Below is a small trained network, with its code and all its weights. Each question gives an input and a target symbol and asks what happens when units are switched off, that is, made to give their printed mean instead of their output.

import numpy as np


def w(rows, s, z=0):
    codes = np.array(rows[::2]) - 128.0
    scale = np.full(codes.shape[1], s)
    scale[-1] = z or s
    return codes * scale


def norm(h):
    return h / np.sqrt((h * h).mean(-1, keepdims=True) + 1e-5)


def softmax(a):
    e = np.exp(a - a.max(-1, keepdims=True))
    return e / e.sum(-1, keepdims=True)


def log_softmax(a):
    a = a - a.max(-1, keepdims=True)
    return a - np.log(np.exp(a).sum(-1, keepdims=True))


def net(x, mask):
    ids = ['ΘΞΩγδλτ'.index(c) for c in x.split()]
    T = len(ids)
    res = E[ids] + P[:T]
    u = 0
    for l in range(2):
        r = norm(res)
        for j in range(3):
            rows = slice(3 * j, 3 * j + 3)
            q, k, v = (r @ M[l][rows].T for M in (Q, K, V))
            z = softmax(np.where(np.tri(T) > 0, q @ k.T / 3**0.5, -1e9)) @ v
            o = O[l][rows]
            res = res + np.where(mask[u + j], z, o[:, -1]) @ o[:, :-1]
        u += 3
    return log_softmax(norm(res)[-1] @ U[:, :-1].T + U[:, -1])


Q, K, V, O = {}, {}, {}, {}
E = w([
[133,147,143,164],'Θ',
[125,119,199,123],'Ξ',
[135,143,141,168],'Ω',
[176,2,115,147],'γ',
[139,78,224,168],'δ',
[95,72,91,163],'λ',
[133,122,130,66],'τ',
],0.026)
P = w([
[88,160,115,70],'0',
[254,47,137,125],'1',
[243,126,52,132],'2',
[191,161,110,110],'3',
[146,162,97,202],'4',
[118,48,131,141],'5',
[126,97,116,144],'6',
],0.0098)
Q[0] = w([
[209,13,188,208],'L0H1',
[133,58,160,150],'L0H1',
[213,54,206,249],'L0H1',
[41,113,120,162],'L0H2',
[190,171,96,98],'L0H2',
[97,126,109,154],'L0H2',
[181,120,100,112],'L0H3',
[126,112,126,140],'L0H3',
[84,187,113,68],'L0H3',
],0.014)
K[0] = w([
[57,86,6,119],'L0H1',
[118,117,73,124],'L0H1',
[51,76,21,129],'L0H1',
[192,118,138,132],'L0H2',
[94,100,110,116],'L0H2',
[130,109,138,137],'L0H2',
[98,108,175,121],'L0H3',
[130,134,120,122],'L0H3',
[167,102,135,180],'L0H3',
],0.017)
V[0] = w([
[41,82,42,202],'L0H1',
[177,76,146,132],'L0H1',
[70,182,93,136],'L0H1',
[44,241,74,107],'L0H2',
[38,26,81,79],'L0H2',
[102,91,71,236],'L0H2',
[252,105,68,63],'L0H3',
[172,110,130,54],'L0H3',
[135,167,174,65],'L0H3',
],0.02)
O[0] = w([
[14,171,143,142,149],'L0H1',
[148,87,164,123,205],'L0H1',
[114,184,74,129,46],'L0H1',
[122,129,19,179,5],'L0H2',
[5,129,108,62,131],'L0H2',
[73,84,168,199,113],'L0H2',
[195,73,43,55,163],'L0H3',
[168,150,128,73,169],'L0H3',
[167,194,138,107,147],'L0H3',
],0.02,0.021)
Q[1] = w([
[56,186,197,213],'L1H1',
[151,156,130,137],'L1H1',
[7,190,66,165],'L1H1',
[175,117,152,235],'L1H2',
[180,12,233,115],'L1H2',
[185,110,230,100],'L1H2',
[82,202,131,107],'L1H3',
[69,97,191,167],'L1H3',
[204,20,174,130],'L1H3',
],0.019)
K[1] = w([
[174,39,213,192],'L1H1',
[105,119,121,113],'L1H1',
[149,175,224,192],'L1H1',
[125,114,138,63],'L1H2',
[3,99,132,134],'L1H2',
[19,54,159,164],'L1H2',
[121,68,37,107],'L1H3',
[117,58,101,111],'L1H3',
[150,79,200,224],'L1H3',
],0.02)
V[1] = w([
[118,206,206,161],'L1H1',
[166,2,84,94],'L1H1',
[151,166,153,50],'L1H1',
[45,244,146,79],'L1H2',
[154,215,184,193],'L1H2',
[196,210,184,31],'L1H2',
[92,94,158,55],'L1H3',
[175,180,202,230],'L1H3',
[68,64,147,181],'L1H3',
],0.025)
O[1] = w([
[62,179,156,110,104],'L1H1',
[193,27,81,88,249],'L1H1',
[131,157,70,81,244],'L1H1',
[93,236,73,127,97],'L1H2',
[38,142,179,172,93],'L1H2',
[117,217,229,135,241],'L1H2',
[110,190,184,68,248],'L1H3',
[250,41,158,135,178],'L1H3',
[85,64,182,90,138],'L1H3',
],0.023,0.013)
U = w([
[145,60,98,218,139],'Θ',
[217,215,132,125,84],'Ξ',
[144,58,98,224,139],'Ω',
[94,54,198,29,128],'γ',
[183,148,221,133,14],'δ',
[2,94,95,132,69],'λ',
[148,97,50,18,254],'τ',
],0.0091,0.0028)

Each question gives the input, a string of symbols that net reads in full, and the target symbol t.
The units are the heads (3 rows each of Q, K, V and O). Each row of codes is followed by its name. A weight is (code - 128) times the scale printed after its matrix; where a second scale follows, it is the last column's (O and U).
mask holds one flag per head, layer by layer. A switched-off head (its flag False) gives its mean, the last column of its rows in O, instead of its output. The means were averaged over made-up inputs and are rounded, as every weight is.
A unit's drop is (log p(t) with every unit on - log p(t) with that unit switched off) / (log p(t) with every unit on - log p(t) with every unit switched off).
The circuit of an input: a set's keep is (log p(t) with only the set's units on - log p(t) with every unit switched off) / (log p(t) with every unit on - log p(t) with every unit switched off). Starting from all 6 units, units are removed one at a time, each time the one whose removal leaves the highest keep (on an exact tie, the one counted first), for as long as the keep stays at least 0.8.
circuit, biggest first: the units of the circuit, biggest drop first
most important unit: the unit with the biggest drop
heads that matter: for each layer, one digit per head in row order, 1 if its drop is at least 0.15 and else 0, layers parted by /
drop of u: that unit's drop, to one decimal
input Ξ γ τ, target Ξ: heads that matter -> 011 / 010
input λ λ δ, target λ: most important unit -> L0H1
input γ τ γ Ξ δ, target τ: circuit, biggest first -> L0H3, L1H1
input Θ γ Ξ, target Ω: circuit, biggest first -> L0H2, L1H2
input Θ Θ Ξ λ Θ γ γ, target λ: heads that matter -> 100 / 110
input γ γ γ Θ γ λ λ, target λ: circuit, biggest first -> L0H1, L0H2, L1H2
input Θ Ξ λ γ Ξ, target λ: heads that matter -> 101 / 110
input τ γ γ, target Ξ: circuit, biggest first -> L0H3, L1H3
input Ξ Ξ γ λ, target Ξ: circuit, biggest first -> L0H2, L1H3, L0H1
input γ τ λ τ γ, target τ: heads that matter -> 001 / 010
input τ γ Ξ λ γ τ Ω, target Ξ: circuit, biggest first -> L0H3, L1H2, L0H1, L0H2
input δ γ γ λ γ Ω, target λ: circuit, biggest first -> L0H1, L1H2, L0H3
input Ξ Ξ Θ, target Ξ: circuit, biggest first -> L0H2, L1H3
input γ γ Ξ γ τ γ Ξ, target τ: heads that matter -> 001 / 110
input Θ τ Θ, target Ω: most important unit -> L0H2
input τ δ γ, target Ξ: circuit, biggest first -> L0H3, L1H3, L1H2
input γ τ Θ, target τ: heads that matter -> 001 / 110
input Ω τ Θ, target Θ: heads that matter -> 010 / 000
input γ τ γ Ω γ, target τ: circuit, biggest first -> L0H3, L1H3
input τ γ γ τ, target τ: circuit, biggest first -> L0H2
input τ Θ Ξ Θ, target Ξ: heads that matter -> 000 / 011
input λ Ξ Ξ Ξ λ, target λ: heads that matter -> 100 / 000
input λ Θ γ γ Ξ, target λ: drop of L1H3 -> 0.0
input γ Ξ τ γ γ τ Ξ, target τ: drop of L1H2 -> 0.2
